Below is a small trained network, with its code and all its weights. Each question gives an input and a class and asks what happens when units are switched off, that is, made to give their printed mean instead of their output.

import numpy as np


def w(rows, s, z=0):
    codes = np.array(rows[::2]) - 128.0
    scale = np.full(codes.shape[1], s)
    scale[-1] = z or s
    return codes * scale


def f(y):
    return np.maximum(y, 0)


def log_softmax(a):
    a = a - a.max(-1, keepdims=True)
    return a - np.log(np.exp(a).sum(-1, keepdims=True))


def net(x, mask):
    res = np.array(x, float).reshape(1, 6) / 4 @ E
    y = f(res @ A[0][:, :-1].T + A[0][:, -1])
    res = res + np.where(mask, y, B[0][:, -1]) @ B[0][:, :-1]
    return log_softmax(res[-1] @ U[:, :-1].T + U[:, -1])


A, B = {}, {}
E = w([
[131,170,214,147,39],'x0',
[195,80,219,126,186],'x1',
[198,71,99,254,82],'x2',
[128,126,128,127,126],'x3',
[128,130,128,129,129],'x4',
[128,125,128,126,127],'x5',
],0.0082)
A[0] = w([
[122,137,75,125,134,174],'N1',
[182,112,152,215,38,38],'N2',
[169,60,139,107,230,150],'N3',
[176,73,92,209,90,165],'N4',
[105,188,138,128,8,122],'N5',
[104,172,150,87,160,254],'N6',
[148,125,224,139,130,59],'N7',
[123,142,63,124,133,183],'N8',
[151,60,58,175,153,122],'N9',
[99,136,108,113,129,188],'N10',
[152,107,134,126,162,193],'N11',
[85,160,74,72,209,241],'N12',
[99,164,72,134,91,241],'N13',
[116,138,43,121,128,196],'N14',
[142,112,103,134,134,121],'N15',
[175,105,224,133,134,119],'N16',
[131,118,134,128,149,145],'N17',
[149,90,136,120,193,136],'N18',
[133,121,191,134,120,82],'N19',
[106,188,195,71,105,157],'N20',
],0.014,0.0032)
B[0] = w([
[124,109,118,82,145,169],'N1',
[193,233,50,104,125,223],'N2',
[107,177,119,243,166,218],'N3',
[134,49,4,148,124,228],'N4',
[99,197,127,168,23,215],'N5',
[136,184,214,115,143,211],'N6',
[177,92,160,56,152,179],'N7',
[126,100,118,71,142,177],'N8',
[99,13,139,134,126,202],'N9',
[121,146,116,94,134,166],'N10',
[117,135,128,159,177,169],'N11',
[123,204,91,69,206,245],'N12',
[86,127,78,68,57,202],'N13',
[124,83,115,52,142,193],'N14',
[115,97,131,126,126,148],'N15',
[209,105,160,82,188,196],'N16',
[130,136,131,147,138,146],'N17',
[113,156,120,197,146,181],'N18',
[156,108,149,77,135,160],'N19',
[107,92,233,123,90,212],'N20',
],0.033,0.012)
U = w([
[165,157,82,45,174,253],'0',
[74,14,95,98,113,28],'1',
[98,211,145,211,169,188],'2',
[133,71,100,254,137,110],'3',
[52,167,175,140,42,129],'4',
[127,178,63,167,50,7],'5',
[161,78,205,98,131,69],'6',
],0.0059,0.0011)

Each question gives the input, the list of numbers given to net, and the class t.
The units are the neurons (one row each of A and B). Each row of codes is followed by its name. A weight is (code - 128) times the scale printed after its matrix; where a second scale follows, it is the last column's (A, B and U).
mask holds one flag per neuron, in row order. A switched-off neuron (its flag False) gives its mean, the last column of its row in B, instead of its output. The means were averaged over made-up inputs and are rounded, as every weight is.
A unit's drop is (log p(t) with every unit on - log p(t) with that unit switched off) / (log p(t) with every unit on - log p(t) with every unit switched off).
The circuit of an input: a set's keep is (log p(t) with only the set's units on - log p(t) with every unit switched off) / (log p(t) with every unit on - log p(t) with every unit switched off). Starting from the 12 units with the biggest drops (on a tie, the unit counted first), units are removed one at a time, each time the one whose removal leaves the highest keep (on an exact tie, the one counted first), for as long as the keep stays at least 0.8.
circuit, biggest first: the units of the circuit, biggest drop first
most important unit: the unit with the biggest drop
k most important neurons: the k neurons with the biggest drops, biggest first
drop when u is switched off: that unit's drop, to one decimal
input [-6,3,1,-8,-3,8], class 3: most important unit => N9
input [-6,-5,1,-8,3,7], class 1: 2 most important neurons => N2; N9
input [0,3,5,7,-1,5], class 3: 2 most important neurons => N12; N4
input [0,5,-6,-1,-8,1], class 2: circuit, biggest first => N3; N14
input [8,0,1,3,-7,8], class 5: 3 most important neurons => N5; N2; N12
input [4,0,7,0,4,5], class 5: 2 most important neurons => N2; N12
input [-2,0,6,1,0,2], class 1: 2 most important neurons => N9; N3
input [0,-4,3,3,0,7], class 1: 2 most important neurons => N12; N3
input [6,-1,8,-1,0,-7], class 5: 2 most important neurons => N5; N2
input [-8,-4,1,7,-3,1], class 1: 2 most important neurons => N9; N2
input [8,-1,-2,1,-7,7], class 4: drop when N5 is switched off => 0.5
input [-6,1,2,-7,-5,-8], class 3: drop when N3 is switched off => 0.3
